Here is a tiny trained network, its code and every weight. The questions are about switching its units off for an input and a class, where a switched-off unit gives its printed mean instead of its output.

import numpy as np


def w(rows, s, z=0):
    codes = np.array(rows[::2]) - 128.0
    scale = np.full(codes.shape[1], s)
    scale[-1] = z or s
    return codes * scale


def f(y):
    return y / 2 * (1 + np.tanh(0.7978845608 * (y + 0.044715 * y**3)))


def log_softmax(a):
    a = a - a.max(-1, keepdims=True)
    return a - np.log(np.exp(a).sum(-1, keepdims=True))


def net(x, mask):
    res = np.array(x, float).reshape(1, 5) / 4 @ E
    y = f(res @ A[0][:, :-1].T + A[0][:, -1])
    res = res + np.where(mask, y, B[0][:, -1]) @ B[0][:, :-1]
    return log_softmax(res[-1] @ U[:, :-1].T + U[:, -1])


A, B = {}, {}
E = w([
[160,31,126,91,70],'x0',
[162,193,2,70,103],'x1',
[153,97,85,252,119],'x2',
[128,131,128,131,130],'x3',
[53,79,64,120,179],'x4',
],0.0086)
A[0] = w([
[154,187,190,102,91,231],'n0',
[196,170,172,132,112,199],'n1',
[139,90,197,141,188,19],'n2',
[192,81,74,79,46,181],'n3',
[95,40,161,187,142,110],'n4',
[62,113,97,128,220,131],'n5',
[103,114,168,187,160,2],'n6',
[107,190,133,163,182,80],'n7',
[185,172,181,142,63,197],'n8',
[66,211,132,160,168,114],'n9',
[53,85,94,118,157,97],'n10',
[93,105,195,103,136,104],'n11',
[122,140,87,255,132,173],'n12',
[17,80,99,104,132,156],'n13',
[77,71,70,219,125,137],'n14',
[88,131,159,41,163,165],'n15',
[25,73,110,100,203,125],'n16',
[159,99,112,235,108,94],'n17',
[193,166,47,114,126,72],'n18',
[122,136,153,135,57,158],'n19',
[178,156,48,104,81,86],'n20',
[167,65,150,135,139,95],'n21',
[108,226,133,171,166,184],'n22',
[158,6,75,104,50,160],'n23',
[134,61,176,145,132,15],'n24',
[106,139,149,91,124,147],'n25',
[79,231,120,175,174,153],'n26',
[106,89,177,151,145,15],'n27',
[153,119,230,149,197,134],'n28',
[117,132,196,159,105,64],'n29',
[60,144,186,40,123,30],'n30',
],0.0087,0.0019)
B[0] = w([
[143,89,57,190,122,206],'n0',
[191,68,65,163,154,194],'n1',
[85,162,103,108,177,175],'n2',
[84,93,155,116,140,234],'n3',
[78,136,110,119,144,217],'n4',
[141,69,103,128,141,185],'n5',
[99,154,128,115,149,163],'n6',
[143,102,180,94,97,167],'n7',
[196,100,54,156,176,211],'n8',
[133,85,179,80,73,187],'n9',
[190,95,91,128,155,175],'n10',
[60,147,103,137,137,177],'n11',
[94,127,137,157,79,230],'n12',
[213,70,105,202,155,199],'n13',
[130,132,90,172,93,216],'n14',
[115,185,45,194,2,199],'n15',
[189,140,96,160,157,212],'n16',
[51,186,87,173,60,209],'n17',
[54,182,131,83,223,206],'n18',
[157,120,129,143,121,153],'n19',
[52,144,119,78,212,213],'n20',
[77,118,153,100,128,164],'n21',
[142,40,173,61,96,207],'n22',
[107,85,183,100,83,255],'n23',
[93,139,156,92,168,176],'n24',
[126,130,78,148,86,149],'n25',
[114,70,147,68,91,213],'n26',
[93,136,112,82,203,163],'n27',
[83,117,81,119,149,213],'n28',
[135,120,99,116,221,167],'n29',
[75,176,120,165,48,192],'n30',
],0.0073,0.006)
U = w([
[71,190,103,78,238,114],'0',
[114,194,66,175,33,83],'1',
[255,80,56,160,184,135],'2',
[149,120,125,120,127,254],'3',
[145,53,226,58,86,91],'4',
[217,160,179,134,175,42],'5',
],0.0098,0.0067)

Each question gives the input, the list of numbers given to net, and the class t.
The units are the neurons (one row each of A and B). Each row of codes is followed by its name. A weight is (code - 128) times the scale printed after its matrix; where a second scale follows, it is the last column's (A, B and U).
mask holds one flag per neuron, in row order. A switched-off neuron (its flag False) gives its mean, the last column of its row in B, instead of its output. The means were averaged over made-up inputs and are rounded, as every weight is.
A unit's drop is (log p(t) with every unit on - log p(t) with that unit switched off) / (log p(t) with every unit on - log p(t) with every unit switched off).
The circuit of an input: a set's keep is (log p(t) with only the set's units on - log p(t) with every unit switched off) / (log p(t) with every unit on - log p(t) with every unit switched off). Starting from the 12 units with the biggest drops (on a tie, the unit counted first), units are removed one at a time, each time the one whose removal leaves the highest keep (on an exact tie, the one counted first), for as long as the keep stays at least 0.8.
units of the circuit, in order: the units of the circuit, biggest drop first
most important unit: the unit with the biggest drop
k most important neurons: the k neurons with the biggest drops, biggest first
drop when u is switched off: that unit's drop, to one decimal
input [1,-7,-8,-2,-6], class 1: units of the circuit, in order => [n15; n30]
input [7,-2,6,1,-1], class 4: most important unit => n23
input [-5,7,-5,-6,-8], class 2: units of the circuit, in order => [n1; n8]
input [-5,6,5,5,0], class 0: 4 most important neurons => [n18; n20; n15; n23]
input [-8,6,4,-3,-5], class 4: 4 most important neurons => [n22; n26; n9; n7]
input [-8,-4,-7,-4,4], class 4: units of the circuit, in order => [n9; n22]
input [0,-4,5,-2,4], class 1: 2 most important neurons => [n17; n14]
input [-6,1,8,-7,7], class 1: 3 most important neurons => [n17; n12; n14]
input [0,-3,-8,-5,6], class 1: 2 most important neurons => [n15; n30]
input [-6,5,-6,-5,3], class 1: 2 most important neurons => [n15; n30]
input [7,-2,0,7,-8], class 2: 2 most important neurons => [n8; n1]
input [7,7,-3,-2,1], class 0: 2 most important neurons => [n20; n18]
input [-5,-7,0,4,-6], class 0: 3 most important neurons => [n28; n2; n29]
input [8,1,7,2,4], class 4: units of the circuit, in order => [n23]
input [-5,4,-2,6,3], class 3: 2 most important neurons => [n23; n3]
input [2,-3,8,2,7], class 1: 3 most important neurons => [n17; n12; n14]
input [-5,-5,-7,4,7], class 1: 2 most important neurons => [n15; n30]
input [-5,-5,1,6,-6], class 2: 3 most important neurons => [n8; n1; n0]
input [3,4,-3,-2,-8], class 2: units of the circuit, in order => [n8; n1]
input [6,-5,7,-6,0], class 1: units of the circuit, in order => [n17]
input [6,-7,7,-1,7], class 0: drop when n4 is switched off => 0.5
input [-6,-1,3,4,4], class 4: drop when n26 is switched off => 0.1
input [7,-3,-7,5,-2], class 1: drop when n15 is switched off => 0.4
input [-6,3,-4,3,-6], class 2: drop when n8 is switched off => 0.4
